Below is a small trained network, with its code and all its weights. Each question gives an input and a target symbol and asks what happens when units are switched off, that is, made to give their printed mean instead of their output.

import numpy as np


def w(rows, s, z=0):
    codes = np.array(rows[::2]) - 128.0
    scale = np.full(codes.shape[1], s)
    scale[-1] = z or s
    return codes * scale


def f(y):
    return np.maximum(y, 0)


def softmax(a):
    e = np.exp(a - a.max(-1, keepdims=True))
    return e / e.sum(-1, keepdims=True)


def log_softmax(a):
    a = a - a.max(-1, keepdims=True)
    return a - np.log(np.exp(a).sum(-1, keepdims=True))


def net(x, mask):
    ids = ['εθλμξπστψ'.index(c) for c in x.split()]
    T = len(ids)
    res = E[ids] + P[:T]
    u = 0
    for l in range(2):
        r = res
        for j in range(2):
            rows = slice(2 * j, 2 * j + 2)
            q, k, v = (r @ M[l][rows].T for M in (Q, K, V))
            z = softmax(np.where(np.tri(T) > 0, q @ k.T / 2**0.5, -1e9)) @ v
            o = O[l][rows]
            res = res + np.where(mask[u + j], z, o[:, -1]) @ o[:, :-1]
        u += 2
        y = f(res @ A[l][:, :-1].T + A[l][:, -1])
        res = res + np.where(mask[u : u + 16], y, B[l][:, -1]) @ B[l][:, :-1]
        u += 16
    return log_softmax(res[-1] @ U[:, :-1].T + U[:, -1])


Q, K, V, O, A, B = {}, {}, {}, {}, {}, {}
E = w([
[83,190,165,80],'ε',
[150,137,172,178],'θ',
[145,119,160,118],'λ',
[12,49,195,101],'μ',
[170,160,76,121],'ξ',
[139,108,143,67],'π',
[92,2,57,180],'σ',
[176,58,194,109],'τ',
[64,156,7,170],'ψ',
],0.0075)
P = w([
[134,171,98,105],'0',
[106,171,170,254],'1',
[99,157,181,248],'2',
[96,145,186,235],'3',
[83,109,115,17],'4',
[102,121,111,55],'5',
[117,120,110,74],'6',
[159,126,147,195],'7',
[142,113,132,138],'8',
[139,102,128,121],'9',
[129,94,103,44],'10',
[145,102,115,110],'11',
[146,100,115,115],'12',
[158,99,129,152],'13',
],0.0069)
Q[0] = w([
[112,92,99,2],'0.h1',
[179,139,165,241],'0.h1',
[84,166,61,15],'0.h2',
[174,93,193,249],'0.h2',
],0.0068)
K[0] = w([
[150,95,109,19],'0.h1',
[105,193,130,254],'0.h1',
[96,171,164,223],'0.h2',
[159,87,85,31],'0.h2',
],0.0084)
V[0] = w([
[118,198,62,147],'0.h1',
[236,65,153,126],'0.h1',
[158,47,111,1],'0.h2',
[22,217,61,90],'0.h2',
],0.0058)
O[0] = w([
[139,181,96,179,139],'0.h1',
[162,66,117,94,91],'0.h1',
[29,126,172,32,6],'0.h2',
[81,52,103,254,119],'0.h2',
],0.0067,0.0019)
A[0] = w([
[144,62,96,182,166],'0.n1',
[173,49,243,159,86],'0.n2',
[98,78,62,127,168],'0.n3',
[203,96,73,182,189],'0.n4',
[187,131,209,112,123],'0.n5',
[31,88,128,128,210],'0.n6',
[73,223,54,146,110],'0.n7',
[181,127,18,221,146],'0.n8',
[28,31,173,151,154],'0.n9',
[64,235,25,150,103],'0.n10',
[196,129,218,110,116],'0.n11',
[165,207,190,134,182],'0.n12',
[118,103,2,179,121],'0.n13',
[73,193,218,104,253],'0.n14',
[50,234,78,164,117],'0.n15',
[145,189,88,147,146],'0.n16',
],0.0057,0.0026)
B[0] = w([
[114,102,44,178,212],'0.n1',
[123,201,79,190,192],'0.n2',
[80,127,90,89,178],'0.n3',
[154,77,28,160,247],'0.n4',
[159,217,138,133,174],'0.n5',
[2,114,161,139,189],'0.n6',
[155,232,102,97,180],'0.n7',
[132,141,29,118,252],'0.n8',
[11,110,168,210,180],'0.n9',
[161,237,80,83,193],'0.n10',
[155,220,129,119,176],'0.n11',
[167,158,187,142,204],'0.n12',
[91,164,34,90,207],'0.n13',
[123,170,230,144,225],'0.n14',
[136,219,114,106,189],'0.n15',
[150,164,88,108,180],'0.n16',
],0.0063,0.0028)
Q[1] = w([
[123,83,183,126],'1.h1',
[87,69,100,11],'1.h1',
[147,195,100,144],'1.h2',
[96,109,197,254],'1.h2',
],0.0074)
K[1] = w([
[68,95,163,131],'1.h1',
[107,154,135,254],'1.h1',
[141,181,78,103],'1.h2',
[93,71,123,29],'1.h2',
],0.0081)
V[1] = w([
[99,95,236,255],'1.h1',
[219,128,85,133],'1.h1',
[44,48,193,190],'1.h2',
[92,66,140,50],'1.h2',
],0.0044)
O[1] = w([
[141,195,2,119,50],'1.h1',
[144,117,206,30,174],'1.h1',
[117,198,57,173,16],'1.h2',
[78,176,145,197,4],'1.h2',
],0.0047,0.004)
A[1] = w([
[213,203,189,114,146],'1.n1',
[117,79,77,174,103],'1.n2',
[164,159,137,254,218],'1.n3',
[205,177,168,120,161],'1.n4',
[207,108,123,164,170],'1.n5',
[81,188,207,121,156],'1.n6',
[190,199,103,116,186],'1.n7',
[152,79,61,145,102],'1.n8',
[112,115,94,63,183],'1.n9',
[107,232,88,107,74],'1.n10',
[90,230,94,131,5],'1.n11',
[191,178,124,123,178],'1.n12',
[150,23,210,138,155],'1.n13',
[113,125,109,74,212],'1.n14',
[81,178,214,101,165],'1.n15',
[208,197,180,133,161],'1.n16',
],0.0072,0.0032)
B[1] = w([
[211,97,122,2,218],'1.n1',
[80,120,93,51,163],'1.n2',
[95,67,27,78,254],'1.n3',
[207,83,94,40,209],'1.n4',
[191,39,54,128,195],'1.n5',
[23,251,215,56,188],'1.n6',
[203,152,97,159,238],'1.n7',
[75,186,144,81,175],'1.n8',
[92,169,184,176,195],'1.n9',
[208,160,188,216,192],'1.n10',
[178,204,203,249,171],'1.n11',
[217,136,73,138,216],'1.n12',
[175,41,231,211,195],'1.n13',
[103,163,176,194,198],'1.n14',
[35,247,244,71,188],'1.n15',
[190,96,88,21,222],'1.n16',
],0.0054,0.0044)
U = w([
[145,41,199,251,200],'ε',
[92,150,120,119,61],'θ',
[236,47,41,72,161],'λ',
[82,172,79,97,233],'μ',
[130,212,100,254,104],'ξ',
[115,118,196,176,124],'π',
[128,211,216,23,6],'σ',
[12,173,209,169,104],'τ',
[26,55,34,138,118],'ψ',
],0.0053,0.002)

Each question gives the input, a string of symbols that net reads in full, and the target symbol t.
The units are the heads (2 rows each of Q, K, V and O) and the neurons (one row each of A and B). Each row of codes is followed by its name. A weight is (code - 128) times the scale printed after its matrix; where a second scale follows, it is the last column's (O, A, B and U).
mask holds one flag per unit, layer by layer, with each layer's heads first. A switched-off unit (its flag False) gives its mean, the last column of its rows in O or B, instead of its output. The means were averaged over made-up inputs and are rounded, as every weight is.
A unit's drop is (log p(t) with every unit on - log p(t) with that unit switched off) / (log p(t) with every unit on - log p(t) with every unit switched off).
most important unit: the unit with the biggest drop
k most important neurons: the k neurons with the biggest drops, biggest first
k most important neurons of layer l: the k neurons of layer l with the biggest drops, biggest first
which heads matter: for each layer, one digit per head in row order, 1 if its drop is at least 0.15 and else 0, layers parted by /
drop when u is switched off: that unit's drop, to one decimal
input θ τ ψ θ σ ψ θ ψ ψ ψ λ λ, target ε: 2 most important neurons	1.n13, 0.n10
input θ τ λ, target λ: which heads matter	01 / 00
input ψ σ θ, target ε: most important unit	1.h1
input μ θ λ, target ξ: 2 most important neurons of layer 0	0.n9, 0.n6
input ψ ψ θ, target ε: which heads matter	01 / 11
input ψ ψ ψ, target ξ: 2 most important neurons	1.n11, 0.n15
input π μ ε θ, target τ: 3 most important neurons	0.n9, 1.n6, 1.n15
input ψ θ ε τ, target ε: 2 most important neurons	1.n13, 0.n10
input ψ ψ π, target ε: which heads matter	01 / 11
input λ ψ ψ ξ θ π, target ε: 2 most important neurons	1.n13, 0.n10
input ψ ε τ, target ε: 2 most important neurons of layer 0	0.n10, 0.n13
input θ ψ ξ θ θ ψ θ θ θ τ θ τ ε, target σ: 2 most important neurons	0.n4, 1.n15
input τ θ σ π, target σ: which heads matter	01 / 00
input ε λ θ, target ψ: most important neuron	1.n3
input μ θ θ, target ξ: 2 most important neurons of layer 1	1.n11, 1.n10
input ξ θ ψ θ θ θ θ λ, target λ: 2 most important neurons of layer 0	0.n6, 0.n9
input π μ λ, target τ: 2 most important neurons	0.n9, 1.n6
input μ ψ τ, target ξ: 3 most important neurons of layer 0	0.n9, 0.n6, 0.n2
input π ψ θ, target τ: 2 most important neurons of layer 0	0.n9, 0.n6
input θ ψ ε ψ θ ξ θ μ, target τ: drop when 0.n9 is switched off	0.2
